Below are the code and all the weights of a small trained network. Each question names an input and a target symbol and asks about switching units off, where a switched-off unit gives its printed mean instead of its output.

import numpy as np


def w(rows, s, z=0):
    codes = np.array(rows[::2]) - 128.0
    scale = np.full(codes.shape[1], s)
    scale[-1] = z or s
    return codes * scale


def f(y):
    return y / 2 * (1 + np.tanh(0.7978845608 * (y + 0.044715 * y**3)))


def softmax(a):
    e = np.exp(a - a.max(-1, keepdims=True))
    return e / e.sum(-1, keepdims=True)


def log_softmax(a):
    a = a - a.max(-1, keepdims=True)
    return a - np.log(np.exp(a).sum(-1, keepdims=True))


def net(x, mask):
    ids = ['αβγδζθλξτφ'.index(c) for c in x.split()]
    T = len(ids)
    res = E[ids] + P[:T]
    r = res
    for j in range(2):
        rows = slice(2 * j, 2 * j + 2)
        q, k, v = (r @ M[0][rows].T for M in (Q, K, V))
        z = softmax(np.where(np.tri(T) > 0, q @ k.T / 2**0.5, -1e9)) @ v
        o = O[0][rows]
        res = res + np.where(mask[j], z, o[:, -1]) @ o[:, :-1]
    y = f(res @ A[0][:, :-1].T + A[0][:, -1])
    res = res + np.where(mask[2:18], y, B[0][:, -1]) @ B[0][:, :-1]
    return log_softmax(res[-1] @ U[:, :-1].T + U[:, -1])


Q, K, V, O, A, B = {}, {}, {}, {}, {}, {}
E = w([
[111,146,145],'α',
[112,152,132],'β',
[102,141,149],'γ',
[102,138,148],'δ',
[89,148,162],'ζ',
[79,105,185],'θ',
[124,140,194],'λ',
[144,153,65],'ξ',
[222,167,7],'τ',
[135,147,67],'φ',
],0.015)
P = w([
[183,110,173],'0',
[118,226,127],'1',
[197,137,228],'2',
[161,78,123],'3',
[60,172,106],'4',
[189,127,238],'5',
[141,53,95],'6',
[36,139,76],'7',
[184,118,248],'8',
[153,64,89],'9',
[31,135,105],'10',
],0.015)
Q[0] = w([
[80,69,131],'head 1',
[113,153,24],'head 1',
[254,107,176],'head 2',
[39,153,200],'head 2',
],0.0098)
K[0] = w([
[168,76,181],'head 1',
[210,217,255],'head 1',
[181,133,165],'head 2',
[26,180,145],'head 2',
],0.0091)
V[0] = w([
[44,248,77],'head 1',
[1,170,249],'head 1',
[100,64,216],'head 2',
[12,156,94],'head 2',
],0.0068)
O[0] = w([
[128,138,134,77],'head 1',
[60,158,229,253],'head 1',
[122,124,161,149],'head 2',
[131,246,139,97],'head 2',
],0.011,0.0026)
A[0] = w([
[150,244,135,127],'neuron 1',
[136,204,118,206],'neuron 2',
[152,58,147,84],'neuron 3',
[92,85,76,125],'neuron 4',
[186,189,190,12],'neuron 5',
[167,173,95,83],'neuron 6',
[91,219,110,65],'neuron 7',
[84,15,184,98],'neuron 8',
[99,114,9,116],'neuron 9',
[74,98,62,193],'neuron 10',
[137,198,218,132],'neuron 11',
[167,181,62,192],'neuron 12',
[96,100,124,171],'neuron 13',
[136,195,206,20],'neuron 14',
[211,180,122,254],'neuron 15',
[109,149,68,122],'neuron 16',
],0.011,0.0062)
B[0] = w([
[169,158,170,199],'neuron 1',
[161,109,254,187],'neuron 2',
[229,118,59,168],'neuron 3',
[106,184,131,145],'neuron 4',
[240,190,81,151],'neuron 5',
[158,133,94,131],'neuron 6',
[236,91,107,194],'neuron 7',
[139,145,16,211],'neuron 8',
[72,87,146,168],'neuron 9',
[128,226,159,166],'neuron 10',
[42,114,51,254],'neuron 11',
[76,133,144,167],'neuron 12',
[119,70,131,152],'neuron 13',
[121,160,69,201],'neuron 14',
[115,128,217,184],'neuron 15',
[124,199,151,142],'neuron 16',
],0.0069,0.01)
U = w([
[128,103,93,87],'α',
[158,140,92,3],'β',
[45,26,111,156],'γ',
[98,77,142,90],'δ',
[166,188,166,205],'ζ',
[2,155,143,185],'θ',
[178,194,3,124],'λ',
[109,66,156,164],'ξ',
[206,47,206,119],'τ',
[137,81,154,161],'φ',
],0.0095,0.0042)

Each question gives the input, a string of symbols that net reads in full, and the target symbol t.
The units are the heads (2 rows each of Q, K, V and O) and the neurons (one row each of A and B). Each row of codes is followed by its name. A weight is (code - 128) times the scale printed after its matrix; where a second scale follows, it is the last column's (O, A, B and U).
mask holds one flag per unit, heads first, then neurons. A switched-off unit (its flag False) gives its mean, the last column of its rows in O or B, instead of its output. The means were averaged over made-up inputs and are rounded, as every weight is.
A unit's drop is (log p(t) with every unit on - log p(t) with that unit switched off) / (log p(t) with every unit on - log p(t) with every unit switched off).
The circuit of an input: a set's keep is (log p(t) with only the set's units on - log p(t) with every unit switched off) / (log p(t) with every unit on - log p(t) with every unit switched off). Starting from the 12 units with the biggest drops (on a tie, the unit counted first), units are removed one at a time, each time the one whose removal leaves the highest keep (on an exact tie, the one counted first), for as long as the keep stays at least 0.8.
units of the circuit, in order: the units of the circuit, biggest drop first
k most important neurons: the k neurons with the biggest drops, biggest first
heads that matter: for each layer, one digit per head in row order, 1 if its drop is at least 0.15 and else 0, layers parted by /
drop when u is switched off: that unit's drop, to one decimal
input ξ α τ θ τ τ θ λ, target ζ: units of the circuit, in order : (head 2; neuron 11; head 1; neuron 2)
input α θ γ τ τ δ, target τ: units of the circuit, in order : (head 1; neuron 11; neuron 15)
input α θ δ γ θ β, target θ: units of the circuit, in order : (neuron 11; head 1)
input θ τ δ, target τ: most important neuron : (neuron 11)
input τ δ ζ β δ θ θ θ α θ λ, target ζ: 3 most important neurons : (neuron 7; neuron 1; neuron 2)
input φ θ λ θ θ γ, target θ: units of the circuit, in order : (neuron 11; head 1)
input α τ θ θ ζ θ δ λ τ θ β, target ζ: units of the circuit, in order : (head 2; neuron 7; neuron 2)
input θ θ θ γ τ, target ζ: heads that matter : 00
input β λ β ξ φ γ θ θ γ, target θ: units of the circuit, in order : (neuron 11; neuron 7)
input λ β θ θ θ τ τ τ β, target τ: 4 most important neurons : (neuron 11; neuron 15; neuron 8; neuron 14)
input τ δ τ α θ τ, target τ: units of the circuit, in order : (neuron 11; head 2)
input θ λ α θ γ, target ζ: units of the circuit, in order : (head 2; neuron 1; neuron 2)
input α φ α β θ δ, target θ: units of the circuit, in order : (neuron 11; head 1)
input τ τ φ ξ θ ξ θ, target λ: heads that matter : 10
input γ τ λ ξ θ, target ζ: 2 most important neurons : (neuron 7; neuron 1)
input τ α γ, target τ: most important neuron : (neuron 11)
input θ δ θ δ τ τ γ ξ, target ζ: 2 most important neurons : (neuron 7; neuron 11)
input θ θ τ φ τ θ θ α, target ζ: drop when neuron 2 is switched off : 0.2
input θ τ λ τ δ φ γ ξ, target ζ: drop when neuron 1 is switched off : 0.1
input δ γ θ δ θ τ θ β θ, target θ: drop when head 2 is switched off : 0.2
